What each symbol does to the elements:
fj τ bc
fj α zn
fj ρ zj
fj χ mt
fj ε rg
fj ψ ht
qh τ zz
qh α zc
qh ρ ls
qh χ md
qh ε lc
qh ψ mm
hc τ bn
hc α zq
hc ρ fs
hc χ bs
hc ε gj
hc ψ pb
hr τ gb
hr α mg
hr ρ gf
hr χ hf
hr ε dq
hr ψ jq
fr τ cd
fr α bb
fr ρ jl
fr χ tc
fr ε hs
fr ψ zn
jz τ lm
jz α bc
jz ρ dp
jz χ bz
jz ε jn
jz ψ rl
hn τ zj
hn α zb
hn ρ dm
hn χ lb
hn ε sb
hn ψ hj
jd τ qn
jd α hc
jd ρ pb
jd χ fs
jd ε qs
jd ψ cn
jf τ mr
jf α br
jf ρ jc
jf χ gm
jf ε rm
jf ψ rq
pq τ gt
pq α gh
pq ρ qn
pq χ bn
pq ε dr
pq ψ rf
cf τ zl
cf α nh
cf ρ hp
cf χ ct
cf ε tb
cf ψ dt
qj τ md
qj α td
qj ρ lg
qj χ dq
qj ε jc
qj ψ gb
mg τ lg
mg α rl
mg ρ hf
mg χ nc
mg ε tg
mg ψ gf
pb τ tj
pb α fs
pb ρ zl
pb χ rt
pb ε hc
pb ψ sr
jn τ bg
jn α cm
jn ρ bc
jn χ ml
jn ε ns
jn ψ jz
dp τ tg
dp α bz
dp ρ nz
dp χ ht
dp ε bc
dp ψ nc
tm τ mm
tm α lz
tm ρ mh
tm χ gb
tm ε md
tm ψ sn
bm τ rz
bm α tm
bm ρ sn
bm χ mh
bm ε ls
bm ψ ph
nl τ mh
nl α hr
nl ρ jq
nl χ gf
nl ε lg
nl ψ br
ph τ cp
ph α sn
ph ρ mr
ph χ qb
ph ε bm
ph ψ lc
gj τ ft
gj α qp
gj ρ zq
gj χ jp
gj ε zr
gj ψ hc
cp τ nh
cp α hb
cp ρ fz
cp χ ph
cp ε rz
cp ψ cj
gt τ bb
gt α lf
gt ρ hd
gt χ pq
gt ε jb
gt ψ pj
ns τ gf
ns α mj
ns ρ cm
ns χ cd
ns ε nc
ns ψ jn
zp τ ht
zp α hn
zp ρ hj
zp χ dm
zp ε mt
zp ψ hs
jp τ gj
jp α lp
jp ρ zh
jp χ ll
jp ε dt
jp ψ bs
cg τ lc
cg α jf
cg ρ rq
cg χ jc
cg ε qb
cg ψ md
td τ rq
td α lm
td ρ dq
td χ tg
td ε gm
td ψ lg
gm τ jf
gm α bg
gm ρ lm
gm χ qr
gm ε jq
gm ψ td
mt τ fj
mt α sb
mt ρ hn
mt χ zb
mt ε jl
mt ψ zp
hd τ tc
hd α pq
hd ρ rf
hd χ qn
hd ε lf
hd ψ sq
rl τ dq
rl α dp
rl ρ nc
rl χ nz
rl ε jz
rl ψ hf
qr τ gm
qr α jn
qr ρ jz
qr χ bc
qr ε zd
qr ψ tg
th τ lb
th α sg
th ρ cz
th χ hm
th ε mz
th ψ dr
hj τ fg
hj α dm
hj ρ zf
hj χ jb
hj ε hn
hj ψ bb
qp τ pf
qp α dt
qp ρ jp
qp χ lp
qp ε ff
qp ψ zq
hf τ hr
hf α nc
hf ρ ns
hf χ mj
hf ε rl
hf ψ zd
md τ qh
md α rq
md ρ lz
md χ qj
md ε cg
md ψ tm
ht τ dp
ht α zj
ht ρ fg
ht χ zp
ht ε fj
ht ψ dz
dj τ mj
dj α hs
dj ρ fr
dj χ bb
dj ε fg
dj ψ rg
bs τ hc
bs α zh
bs ρ tb
bs χ fc
bs ε jp
bs ψ rt
sn τ hb
sn α mh
sn ρ qb
sn χ rm
sn ε tm
sn ψ mr
ft τ dr
ft α pf
ft ρ qs
ft χ gj
ft ε hm
ft ψ bn
qb τ ph
qb α rm
qb ρ jf
qb χ br
qb ε mh
qb ψ cg
rz τ fc
rz α mm
rz ρ hb
rz χ bm
rz ε lj
rz ψ cp
zf τ hs
zf α jb
zf ρ gt
zf χ lf
zf ε dm
zf ψ tc
zd τ jq
zd α ns
zd ρ jn
zd χ cm
zd ε hf
zd ψ qr
dm τ zp
dm α lb
dm ρ jb
dm χ dh
dm ε zb
dm ψ zf
lf τ zf
lf α dr
lf ρ pq
lf χ gh
lf ε dh
lf ψ hd
zz τ lp
zz α fp
zz ρ lj
zz χ qh
zz ε cj
zz ψ lt
hm τ th
hm α sr
hm ρ pf
hm χ zr
hm ε cn
hm ψ ft
mr τ fz
mr α qb
mr ρ cg
mr χ jf
mr ε sn
mr ψ zc
ml τ jn
ml α rg
ml ρ fj
ml χ zn
ml ε cd
ml ψ bz
bz τ jz
bz α fj
bz ρ ht
bz χ zj
bz ε ml
bz ψ nz
zr τ hm
zr α ff
zr ρ qp
zr χ dt
zr ε zl
zr ψ gj
gb τ tm
gb α lg
gb ρ nl
gb χ hr
gb ε qj
gb ψ rm
hs τ dz
hs α hj
hs ρ bb
hs χ zf
hs ε zp
hs ψ fr
lz τ ls
lz α qj
lz ρ gb
lz χ lg
lz ε rq
lz ψ mh
hb τ ql
hb α bm
hb ρ ph
hb χ sn
hb ε mm
hb ψ fz
cj τ hp
cj α fz
cj ρ fp
cj χ lc
cj ε cp
cj ψ zz
qs τ gh
qs α gj
qs ρ hc
qs χ zq
qs ε pf
qs ψ jd
bh τ zb
bh α mz
bh ρ th
bh χ sg
bh ε rf
bh ψ dh
pj τ jl
pj α hd
pj ρ sq
pj χ rf
pj ε gt
pj ψ zb
dz τ nc
dz α fg
dz ρ dj
dz χ hs
dz ε ht
dz ψ cd
lg τ lz
lg α dq
lg ρ hr
lg χ mg
lg ε td
lg ψ nl
lj τ ll
lj α qh
lj ρ mm
lj χ ls
lj ε fp
lj ψ rz
sg τ bh
sg α cn
sg ρ hm
sg χ sr
sg ε tj
sg ψ cz
fp τ dd
fp α lc
fp ρ qh
fp χ zc
fp ε fz
fp ψ lj
lc τ cj
lc α mr
lc ρ zc
lc χ cg
lc ε ph
lc ψ qh
mm τ lt
mm α ls
mm ρ bm
mm χ tm
mm ε qh
mm ψ hb
lm τ jc
lm α qr
lm ρ tg
lm χ jz
lm ε bg
lm ψ dq
zc τ fp
zc α cg
zc ρ md
zc χ rq
zc ε mr
zc ψ ls
mh τ bm
mh α gb
mh ρ rm
mh χ nl
mh ε lz
mh ψ qb
jl τ rg
jl α tc
jl ρ sb
jl χ pj
jl ε bb
jl ψ mt
jq τ rm
jq α gf
jq ρ bg
jq χ zd
jq ε hr
jq ψ gm
lb τ hn
lb α bh
lb ρ dh
lb χ th
lb ε sq
lb ψ jb
fs τ jd
fs α bs
fs ρ rt
fs χ tb
fs ε zq
fs ψ zl
fc τ bs
fc α lt
fc ρ ql
fc χ rz
fc ε ll
fc ψ nh
rm τ sn
rm α nl
rm ρ br
rm χ jq
rm ε gb
rm ψ jf
tj τ rf
tj α jd
tj ρ cn
tj χ pb
tj ε bn
tj ψ sg
qn τ hd
qn α bn
qn ρ tj
qn χ jd
qn ε gh
qn ψ mz
cn τ mz
cn α pb
cn ρ sr
cn χ zl
cn ε jd
cn ψ hm
zh τ zq
zh α ll
zh ρ fc
zh χ lt
zh ε lp
zh ψ tb
rq τ zc
rq α jc
rq ρ qj
rq χ td
rq ε jf
rq ψ lz
lp τ qp
lp α dd
lp ρ ll
lp χ zz
lp ε hp
lp ψ zh
bn τ pq
bn α qs
bn ρ jd
bn χ hc
bn ε ft
bn ψ tj
nc τ mg
nc α nz
nc ρ mj
nc χ dz
nc ε dp
nc ψ ns
mj τ hf
mj α dz
mj ρ cd
mj χ dj
mj ε nz
mj ψ cm
zj τ bz
zj α mt
zj ρ zp
zj χ hn
zj ε zn
zj ψ fg
mz τ sq
mz α tj
mz ρ sg
mz χ cn
mz ε qn
mz ψ th
ql τ tb
ql α rz
ql ρ cp
ql χ hb
ql ε lt
ql ψ ct
lt τ zh
lt α lj
lt ρ rz
lt χ mm
lt ε zz
lt ψ ql
nz τ rl
nz α ht
nz ρ dz
nz χ fg
nz ε bz
nz ψ mj
br τ qb
br α jq
br ρ gm
br χ bg
br ε nl
br ψ jc
bg τ br
bg α zd
bg ρ qr
bg χ jn
bg ε gf
bg ψ lm
bb τ dj
bb α zf
bb ρ tc
bb χ gt
bb ε hj
bb ψ jl
jb τ hj
jb α dh
jb ρ lf
jb χ dr
jb ε lb
jb ψ gt
zb τ mt
zb α sq
zb ρ lb
zb χ bh
zb ε pj
zb ψ dm
dd τ dt
dd α cj
dd ρ zz
dd χ fp
dd ε ct
dd ψ ll
ct τ cf
ct α cp
ct ρ cj
ct χ fz
ct ε ql
ct ψ dd
zl τ cn
zl α rt
zl ρ ff
zl χ cf
zl ε fs
zl ψ zr
hp τ ff
hp α ct
hp ρ dd
hp χ cj
hp ε nh
hp ψ lp
tc τ fr
tc α gt
tc ρ pj
tc χ hd
tc ε zf
tc ψ sb
sb τ zn
sb α pj
sb ρ zb
sb χ sq
sb ε tc
sb ψ hn
fg τ nz
fg α zp
fg ρ hs
fg χ hj
fg ε zj
fg ψ dj
sr τ sg
sr α zl
sr ρ zr
sr χ ff
sr ε pb
sr ψ pf
rf τ pj
rf α qn
rf ρ mz
rf χ tj
rf ε pq
rf ψ bh
cd τ ns
cd α dj
cd ρ rg
cd χ fr
cd ε dz
cd ψ ml
cm τ zd
cm α cd
cm ρ ml
cm χ rg
cm ε mj
cm ψ bc
pf τ cz
pf α zr
pf ρ gj
pf χ qp
pf ε sr
pf ψ qs
rg τ cm
rg α fr
rg ρ zn
rg χ jl
rg ε dj
rg ψ fj
gf τ nl
gf α hf
gf ρ zd
gf χ ns
gf ε mg
gf ψ bg
bc τ qr
bc α ml
bc ρ bz
bc χ fj
bc ε cm
bc ψ dp
dq τ qj
dq α tg
dq ρ mg
dq χ rl
dq ε lm
dq ψ hr
jc τ cg
jc α gm
jc ρ td
jc χ lm
jc ε br
jc ψ qj
dh τ dm
dh α th
dh ρ dr
dh χ cz
dh ε bh
dh ψ lf
ll τ jp
ll α zz
ll ρ lt
ll χ lj
ll ε dd
ll ψ fc
gh τ lf
gh α ft
gh ρ bn
gh χ qs
gh ε cz
gh ψ qn
tb τ fs
tb α fc
tb ρ nh
tb χ ql
tb ε zh
tb ψ cf
ls τ lj
ls α md
ls ρ tm
ls χ lz
ls ε zc
ls ψ bm
tg τ td
tg α jz
tg ρ rl
tg χ dp
tg ε qr
tg ψ mg
zq τ qs
zq α jp
zq ρ bs
zq χ zh
zq ε qp
zq ψ fs
ff τ sr
ff α cf
ff ρ dt
ff χ hp
ff ε rt
ff ψ qp
rt τ pb
rt α tb
rt ρ cf
rt χ nh
rt ε bs
rt ψ ff
dr τ jb
dr α cz
dr ρ gh
dr χ ft
dr ε th
dr ψ pq
cz τ dh
cz α hm
cz ρ ft
cz χ pf
cz ε sg
cz ψ gh
sq τ sb
sq α rf
sq ρ bh
sq χ mz
sq ε hd
sq ψ lb
dt τ zr
dt α hp
dt ρ lp
dt χ dd
dt ε cf
dt ψ jp
fz τ ct
fz α ph
fz ρ lc
fz χ mr
fz ε hb
fz ψ fp
zn τ ml
zn α jl
zn ρ mt
zn χ sb
zn ε fr
zn ψ zj
nh τ rt
nh α ql
nh ρ ct
nh χ cp
nh ε fc
nh ψ hp

The rows follow the links: the fewer symbols apart two elements are, the more alike their rows tend to be.

Each row is also shifted at random along 2 hidden directions that mean nothing.

Known rows, each with its element:
 740  -155    60  -107   174    52    36   195   -43   109   -32    73     1   124   -32    86   185   202   -91   -20    33  -195     4   132  -211  -141    86  -155  -126    39    98    62   157   -31    48  -355    59   -74    14   139    34   -12  -256  -124    38   145   103  -149    48  -250   -25   -27     9   -69   114    -3   -33   238  -108    98   -38   219; element gb
-558    54   216  -141  -152   358  -155    44   111   -80   161   193   310   147  -122  -124   204  -179   -71   -91    55   164   -49   -74   143    49   401  -299   161  -146   148    29   240    -8    73   275   -52  -516  -227  -180   -45    15   140  -188   -78  -230   133    77    60   174   248   -65  -247   -88   -93   307  -107  -250   199   197   -45  -129; element lp
 -20  -131    41  -148   141   111    38   187   -58   109   -37    75     2   125   -86    36   227   147  -139   -47    83  -196     2    89  -196  -106   141  -151  -119    73   111    97   175     2    73  -305    42  -147    20   111    76   -24  -218  -112    79   152    81  -137    53  -232   -26   -56    32   -64   132    -2   -66   205  -123   101   -67   224; element rm
   3   167   -91   -14  -218  -156   148  -204   -21  -112  -172   -98  -109   -98   -14  -167   -42  -230   -38    37   -48   121    22  -234   204   198  -205   153    22    74   -94   103  -149    53    36   320    19   167    76  -111   106    -9   223   158   128   -88   -85   178   -56   251  -106    31    85    56   -38  -205     0  -203    47  -109   -55  -117; element mz
1285  -184   -64   167   290    41  -139   149   -57   153   175   -31   -30   -11    97   259  -171   313   162   -19    52  -170    -5   315  -266  -242    84    44   -39     6   -14  -180   -16   -10  -127  -436   -51    68    65   192  -156   -33  -291   -25  -157   205   -31  -182   -11  -301    44   -27    46    15    32   148    84   301  -168   -25   123    99; element mg
-474  -128    88    42   164  -433   138    70    94   120  -150    22  -163    88   127   135    50   214   -20   143  -227  -193    49   105  -183   -90  -450   -63  -165   -56    39   -44    57  -178   -63  -329   137   502    30   210    26    73  -201   -62    49    77   125  -191    47  -223  -239   165    76   -34    97  -278   125   259   -91    17    46   166; element gm
-151    95    71  -113   -67   -32     6    60  -127   -36   -18   141  -136   260    36   -14   278   -74   -99   -13    84    71    32   -59    82    59   -44  -287    34   124   214   -29   332   129    -7   123   150   108   136   -40    -5   -66   101  -290     7    84   206   117   122    86   -24   -30   144  -129   -37   -58    47   -59   -63   230    11   -79; element lt
-287  -122  -120    60   198   -76    35    76   -93   117   -22   -67  -152   -37    69   148   -87   229    43     8    44  -171    16   153  -199  -141   -64   117  -124    87   -48   -56   -60    16   -44  -335    17   191   143   159   -25   -40  -221    30    -2   216   -44  -117   -16  -253   -93   -13   136    20    81   -69    49   263  -195   -59    62   140; element qr
-666   -19   226   -49    64  -483   138    67    81    57  -147   135  -188   279   146    88   219    76   -90   155  -258   -86    62    10   -34   -11  -541  -311  -107   -47   193   -68   283  -134   -67  -126   230   586    48   117    19    86   -28  -279    55   -15   293   -72   126   -55  -234   188    85  -120    42  -300   136   110   -31   173    58    30; element bm
 585   112  -172    40  -146   250   -83  -120  -110  -104    84  -108    43  -164   -65  -103  -169  -158    66   -99   160   152   -30   -98   141    78   246   217   120    73  -122    22  -196   167    18   260  -125  -256    46  -136   -22   -73   161   167   -30   -35  -191   148   -76   174   128  -101    12    74   -76   150   -55  -197    24  -115   -47  -126; element rf
-547     7  -261   104    25    -5    54   -99  -127    23   -51  -204  -116  -238     2     7  -253    35    88   -10    79   -43    -6     8   -36    -8   -29   364   -51   128  -203    36  -311    75    -5   -75   -83    75   141    32    19   -53   -50   273    27   138  -246    20  -102   -35   -54   -30   136   113    31   -56    20    60  -112  -227   -11    50; element zn
 581    37   -79   159   -50  -281    65  -183   119   -31   -97  -172   -65  -222    74    -7  -298   -52   118   107  -172    18    16   -51    55    61  -325   311   -11   -78  -206   -18  -346  -102   -60    69   -45   283   -49    10    22    78    69   272    40  -108  -148     0  -108    62   -97   121   -13   119   -31  -171    60   -38    72  -234    25   -47; element tc
-147   -10  -167   270   134  -408    70  -100   -28    50   -43  -179  -266  -173   222   176  -356   144   187   123  -136   -78    35   109   -72   -77  -466   291   -61    26  -162  -170  -274   -51  -158  -188    21   604   142   143   -58    24   -85   180   -32   117  -127   -62   -63  -108  -196   118   178    95    -4  -210   164   169  -108  -201   124     4; element fj
 660  -115  -219   102   104   625  -252    49   -84    46   281  -120   268  -278  -137    41  -286    95   164  -183   281   -32   -82   179  -114  -162   695   282    59    11  -181   -17  -288    93    17  -125  -299  -696   -73   -42  -100   -91  -149   253  -154    84  -309   -37  -130  -131   316  -200  -152   126   -26   461  -131    56   -43  -169   -26    47; element zj
  75   169    20  -125  -207  -106   116   -89   -44  -117  -129    50  -103   101   -16  -167   204  -226  -134    32     2   135    16  -224   190   193  -150  -120    32    82    86    91   139    88    55   304    96   111    83  -112    95   -18   237  -106   126   -72   102   177    47   237   -68    18    85   -49   -50  -160   -16  -204    59    89   -55   -99; element qp
-591   -63   234  -266   -25   256    -6   169    95     8     0   210   230   206  -173   -96   387   -36  -203   -74    29   -30   -34   -38   -34    -7   301  -333   -31   -93   173   159   296   -57   156   -24    34  -456  -169   -28    83    10   -43  -188    70   -86   180   -51    99   -50   114   -42  -206  -122    76   115  -138   -19    92   213  -116   104; element mm
 665    97   -27   -37  -192   180   -34  -119    56  -108    22   -26   170  -111   -96  -163   -39  -219    -8   -39    38   162   -24  -167   169   132   206    86    97   -59   -60    94  -105    26    77   310   -92  -307   -99  -164    41     7   186   121    40  -178  -104   117   -49   216   119   -43  -128    57   -46   104   -83  -244   159   -56   -87  -112; element gh
 644    81  -141   242   -30   -59   -97  -157   -15   -66   109  -142   -40  -181   113    47  -347   -59   210     9    -4   123   -24    20   111    21   -62   247   100   -25  -149  -168  -247    41  -145   165   -94   163    24   -59  -139    -9   126   161  -125   -45  -160    85   -79   115    40    23    38    99  -125    71    88  -119    20  -165   109  -192; element lb
-147   -49    77    40   158  -325    34   117   -89    84   -36    90  -258   232   176   167   142   187    -6    91   -94  -107    51   156  -128   -89  -353  -202   -85    81   165  -153   249     0  -107  -236   155   518   181   156   -65    -4  -146  -274   -53   187   197   -93   102  -164  -178    74   200  -103    19  -155   153   223  -171   159   114    43; element md
-490  -190    65     4   209   224  -134   183    69   124   145    46   191    -8   -35   116   -32   198    49   -54    52  -131   -22   217  -209  -197   292   -46   -27  -105     5   -28     9   -91     9  -325   -87  -311  -144    96   -72     5  -255   -14   -87    40   -15  -193     0  -258   105   -54  -169     0    45   238   -56   200   -18    10    -1   136; element dq
 475  -113  -102   235   171  -133   -75   -28    51    82    88  -123   -27  -185   106   185  -352   196   197    39   -91   -98     2   197  -147  -141  -109   250   -26   -65  -151  -161  -246  -101  -114  -241   -79   209   -24   126  -103    37  -167   177  -118    48  -142  -143   -79  -159   -27    68   -12    88    -1    39    81   185   -49  -174   112    19; element dz
1463   132     8   -55  -130    24    -3   -45   -78   -84    15    67   -60   110     3   -82   116  -159   -39   -12    55   139     1  -122   155   111     1  -126    85    75    88     3   143   106    -4   250    62    14    84  -104   -10   -27   177  -116   -17   -35    82   149    48   186    32   -36    54   -53   -83    -5    13  -173    34   103    17  -125; element zq
  10  -106  -132    54   174  -216    84    58  -111   122   -95   -91  -228   -58    86   126   -84   230    22    54    -8  -188    41   130  -199  -103  -225   147  -148   120   -51   -18   -73    11   -35  -346    49   345   185   184    35   -35  -225    61    50   243   -57  -124   -15  -244  -192    23   208    35   109  -195    73   297  -214   -90    27   181; element hf
-401   181    47    82  -200  -284    72  -195    74  -136   -69   -26   -87     0   108   -85   -57  -212    40    95  -167   193    37  -170   251   189  -365    24    93   -55   -33   -62   -49   -28   -59   374    67   346    14  -117   -17    60   282    14     7  -190    28   157    -2   299   -85   100    32     1  -121  -164    85  -240   127   -33    56  -231; element hm
 303    -1  -259   111    29    13    41   -97  -104    25   -46  -190   -87  -255   -11    -2  -243    28    78   -29    78   -64    -6     2   -37   -20    12   356   -50   110  -201    35  -323    82   -11   -54   -89    27   111    30    35   -44   -52   283    37   120  -248    12  -116   -54   -40   -36   125   124    33   -53    -1    74   -94  -230   -14    57; element hs
-866   161  -199    50  -207     4    81  -224  -114  -102   -78  -143  -111  -161   -13  -134  -135  -212    28   -12    62   139   -22  -194   203   165   -37   260    67   120  -137    62  -217   135    22   317   -57    59   129  -126    51   -47   225   194    67   -15  -173   207   -69   230   -28   -31   123    82   -68   -86    -6  -201    10  -140   -41  -124; element bh
-461    32  -101    52  -100  -131   107  -175   112   -41  -121  -174    28  -258   -35   -82  -226   -92    22    61  -111    23   -18  -142    77   100  -145   315   -30   -66  -226   105  -350   -74    22   110   -73    44   -86   -32    88    46    85   331   114  -127  -189    17  -109    77   -59    89   -69   119    36  -127   -30   -86    89  -251   -67    14; element sb
 824  -193   122   -22   224   -69     3   174   100   142     6    75    49    81    21   144    63   258   -15    32   -95  -214     5   190  -246  -165   -33  -135  -118   -96    61   -26   101  -146    -6  -389    41    46   -85   162   -22    53  -272   -93   -14    71   100  -225    39  -269   -49    49   -66   -40    87    -3    23   266   -50    61     4   188; element lg
 844  -125    29   -71   183   -57    30   196   -88   128   -48    68  -122   145    28   114   185   211   -75    -1    37  -176    26   130  -190  -147   -37  -146  -125    98   127    -2   178    -2   -11  -351    88   123   122   160     3   -33  -235  -158    17   213    94  -125    64  -246   -82   -14   116   -69   107   -75    21   270  -170   110     9   182; element jf
 999    27   152  -186  -140   529  -166    63    68  -105   162   170   380    84  -202  -162   215  -182   -92  -143   158   146   -48   -91   116    60   588  -224   145  -105   114   121   188    37   138   258   -99  -743  -217  -204     8    -3   110  -122   -42  -182    43    69    24   142   317  -149  -263   -55   -76   363  -191  -233   183   144   -95   -70; element bs
 669   150    20   119  -122   -65   -90  -115     5  -124   108     4   -14    14   115   -13  -128  -159   111    20   -27   207     8   -47   210    94   -91   -12   157   -49     7  -163     1    49  -101   334    -5   152    11  -126  -121    13   246   -49  -121  -120    17   152     4   244    67    22    11    14  -179    66    78  -227   100    -7    99  -274; element qs
   8    11  -215    49   -39   -30    95  -127   -64    10  -121  -195   -78  -268   -36   -59  -205   -28    19    -7    31   -43   -19   -72     1    47   -34   366   -65    83  -202   113  -329    36    49   -26   -66    20    68    12    92   -40   -11   308   107    61  -232    18  -113   -14   -70   -14    81   116    51  -135   -44    23   -51  -232   -71    79; element mt
1130   146   -27    18  -143   218  -121   -42  -111  -119   146    31    33    39    12   -63     2  -163    56   -82   158   195   -14   -63   176    82   233   -62   171    50    53   -85    79   166   -29   307   -40  -159    58  -155  -100   -74   205   -98  -106   -34     0   190    29   220   163   -92    27   -36  -149   183   -16  -229    41    77    34  -204; element gj
 307    45   -86   202   -36    67  -124  -144    39   -70   139  -120    89  -211    45     4  -341   -57   196   -20   -31   112   -27    32   102    18    77   259   121   -88  -171  -115  -275    -2   -91   161  -157   -61   -83   -71  -121    17   112   199  -129  -119  -186    57   -96   107   101   -18  -107   114  -110   158    28  -133    90  -179    61  -157; element gt
-212   -29   -12   -43   139  -529   239    66  -127   105  -256    20  -431   194   163   130   189   188  -101   137  -124  -175    99    39  -148   -26  -598  -123  -206   193   114   -23   192     2   -68  -301   271   753   279   220    67   -13  -144  -175   127   272   181   -78    98  -171  -358   113   332   -88   113  -436   159   285  -247    97    43   152; element rq
-582  -128   -35    45   124  -140    88   -14   123    90   -98  -117    25  -168   -22    58  -136   156    23    52  -137  -164     7    47  -149   -75  -140   200  -139   -71  -136    65  -230  -154    19  -286   -27    82   -89   135    71    63  -187   205    83     9  -112  -174   -62  -185  -102    77   -59    94   123  -130    -2   180    -9  -187   -32   174; element mj
 104    49   149  -156   -30  -439   215    53    18    12  -243   129  -234   289    88   -10   352    -6  -184   132  -164   -69    69   -90     2    75  -518  -287  -122    50   194    58   288   -62    10   -55   258   516   119    84   107    31     4  -271   165    44   283    -6   129     4  -267   140   149  -121    60  -376    78    69   -50   196   -12    64; element fz
 190    33   104  -197   -52   117    15   122   -96   -20   -25   158   -25   232   -59   -59   343   -49  -176   -46   110    10     5   -53    18    34   121  -295    -8   104   215    81   324    98    78    48   103  -124    86   -32    56   -51    22  -255    48    69   168    58   111    24     9   -80    67  -136    21    -4   -57   -20   -40   230   -45    28; element cp
-1192    -48     99    -40    105   -165     25    124    -36     73    -14    125   -120    216     86     93    179    128    -47     34    -35    -72     29     89    -83    -69   -176   -239    -53     29    153    -86    240    -12    -35   -176    132    265     92     99    -26    -11   -119   -233    -21    108    200    -62    100   -123    -93     36    112   -105     34    -88     71    142    -91    167     46     41; element tm

Where do the symbols, taken in turn from left to right, take each start?
Answers are names.
-442   136   172  -127  -195  -250   133   -75    87  -116  -154   103   -57   176    17  -134   233  -204  -150   100  -154   133    36  -218   197   180  -299  -194    31   -35   121    76   186   -32    32   303   140   228   -37   -80   100    71   229  -136   101  -170   188   124    78   216   -91   106    -7   -76   -43  -205    19  -204   118   142   -39  -113
χ τ ψ: jp
-228  -136  -125    28   186    80   -12   104  -102   138    10   -65   -56   -63    -9   120   -60   215    37   -45    98  -173   -15   149  -212  -156   108   115  -104    92   -56     6   -66    36    -4  -330   -34   -41    93   136     5   -43  -242    74    -5   229   -94  -136   -26  -248   -19   -54    80    41    91    30    -1   238  -170   -51     4   177
χ ε χ τ: mj
-679    83   171  -254  -232   357   -28    12    95  -117    26   152   288    97  -209  -230   275  -256  -171   -80    85   161   -49  -204   166   152   395  -232    96   -80   107   176   166    16   176   325   -45  -592  -186  -189    90    33   191   -85    50  -236    77   103    39   211   204   -76  -228   -59   -22   182  -168  -285   212   150  -144   -66
α ε: hp
 331   179  -126    19  -195  -170   143  -197   -60  -103  -137  -127  -150  -106     6  -139   -61  -205    -9    45   -37   127    17  -207   196   182  -230   194    36    87   -97    70  -155    90    20   297    38   219    91   -84    87    -7   235   145   102   -41   -90   170   -35   218  -100    34   116    63   -43  -183    20  -177    32  -109   -29  -113
ρ τ: dh
-427   164    16   -28  -240  -169   130  -197    90  -131  -134   -53   -19   -59     2  -168   -16  -250   -50    73  -134   161    21  -247   230   220  -226    75    45   -42   -63    82   -99   -14    29   365    28   129   -43  -130    93    61   281   105   107  -207   -26   154   -38   277   -71    84   -23    30   -38  -171    -8  -253   155   -51   -50  -138
τ τ τ: mt
 -88     1   182  -177   -30  -278   160    84    46    17  -177   154  -110   260    26   -36   338     5  -195    87  -119   -52    49   -76     0    41  -298  -307   -89    10   196    79   296   -69    50   -48   203   267    18    70   104    41    -1  -249   133   -10   261   -34   103   -20  -163    98    60  -135    57  -243    18    50   -15   199   -35    75
ρ ε: bm
 158   124  -117   249   -50  -253    -4  -206    15   -68    19  -153  -148  -171   156    38  -350   -67   186    71  -100   106    15   -21   132    65  -309   281    76   -23  -182  -156  -254    -7  -149   178   -38   385    57   -37   -92    33   159   194   -75   -48  -130    84   -75   154   -65    85   108    97  -106   -91   127  -109    30  -193   116  -178
χ ε: th
 257    24  -242    94    -8  -163   122  -124   -86     1  -119  -225  -179  -234    22   -11  -236    24    58    23    -2   -52     6   -36   -13    19  -193   380   -87   128  -203    47  -315    54   -13   -64   -44   216   135    57    74   -17    -8   296    83   123  -227     5  -103   -23  -133    16   152   112    51  -189    22    73   -83  -229   -18    64
ρ τ: fg
 448   -73   199    23   155  -241   -25   149    65    71    43   149   -74   253   156   178   126   181     8    87  -128   -70    44   170  -116  -111  -267  -313   -29   -64   176  -169   274  -107  -114  -204   126   346     9   121   -97    49  -118  -287   -80    51   247  -115   123  -134   -83    95    27  -120   -17   -42   115   154   -47   177   118    -1
τ χ ρ: md
 478   101   201    -2   -88  -262    21   -38   118   -93   -17   136   -61   213   119   -13   150  -105   -26    89  -160   112    57   -84   162   100  -312  -277    65   -84   146   -95   235   -56   -68   221   141   309   -39   -58   -52    61   171  -221   -31  -157   219    67   104   166   -71   109     7  -100   -93   -90   102  -156   123   156    83  -164
ψ χ α: rz
-372   184   -37  -103  -229    68    36  -117  -101  -124   -46    25   -65    68   -42  -172   143  -264   -78   -38    94   174     5  -209   226   175    38   -44    75   107    43    74   109   152    50   383    50   -43   104  -158    67   -43   274   -69    56   -57    30   214    33   278    26   -51    80   -46   -76   -41   -22  -256    33    73   -41  -161
ε ρ α: tb
-181  -220   143  -105   194   361  -134   216   118   135   135   108   321    38  -154    62   100   181   -43  -104    61  -156   -55   177  -233  -196   445  -147   -39  -144    47    73    81  -135    96  -342  -106  -553  -237    81    -9    29  -283   -42   -40    -9    22  -236     6  -279   170   -68  -274   -30   100   272  -138   165    38    63   -70   215
ε ψ α: lm
 320     1  -198    54   -18   -17    81  -113   -21     9   -98  -193   -34  -249   -42   -70  -197   -22    35   -14    24   -32   -16   -74   -13    37    -8   336   -45    72  -205   106  -334    17    39   -19   -69   -25    41     5    82    -9    -5   312   105    27  -238     1  -117   -12   -56    -1    38   134    70   -98   -43    11   -14  -240   -66    75
τ χ: jl
 137   -41  -173   239   124  -186   -29   -63   -51    68    43  -175  -145  -191   149   153  -356   140   184    40   -37   -71    16   142  -100   -98  -183   291   -24    25  -158  -150  -266     1  -134  -179   -57   324   104   102   -89   -15   -96   202   -84   114  -172   -62   -81  -108   -70    52   114    98     1   -46    99   140  -112  -205   105     0
ψ ρ τ: bz
-219   182    41    64  -177  -308    86  -202   106  -136   -88   -22   -94     2   106   -91   -81  -209    14   111  -193   183    39  -170   251   197  -369    41    79   -62   -35   -34   -64   -37   -58   348    59   353   -17  -110     1    72   285    31    38  -204    39   140    -9   269   -78   116    22    32  -110  -182    82  -236   139   -48    52  -207
χ ψ ρ: fs
1367   113   -11    99   -91   210  -205   -64   -59  -106   232    23    86    15    46    -1  -115  -139   129   -77   115   205   -21    15   165    42   225   -43   199   -23    27  -168    56   110   -92   301   -81  -153   -16  -161  -180   -42   193   -67  -188   -94    -5   168     5   215   196   -80   -27   -22  -189   253    36  -224    86    47   110  -281
α τ: cn
-576   134  -175   175   -96  -159    26  -221   -57   -87    -6  -172  -135  -173   102   -28  -276  -135   139    37   -36   146     2   -83   164   110  -205   289    77    48  -147   -84  -254    75   -79   243   -46   264   102   -77   -44   -24   188   200   -26   -38  -158   136   -76   182   -40    30   121    84  -104   -92    78  -139    12  -176    68  -180
ε ψ ρ: bh
  70    14   124  -222   -40    24    81   114   -40     2   -92   156   -17   237   -74   -77   368   -35  -195    -4    36   -25    17   -90     9    37    27  -308   -37    73   191   115   313    29    85    10   114   -64    35    -6    87   -18    14  -232    88    30   205    20   114     8   -21   -18    32  -123    53   -81   -61   -15   -19   215   -77    79
τ χ: lj
-385   -51   243  -144    42  -145    63   115   112    39   -68   169    17   232    16    20   292    45  -143    59  -128   -58    23     0   -46   -15  -145  -333   -60   -79   192    39   278  -124    35   -76   140   101   -72    46    49    70   -60  -244    63   -56   251   -76   112   -49   -80    81   -67  -121    52   -98     1    56    47   201   -28    70
χ ε: qb
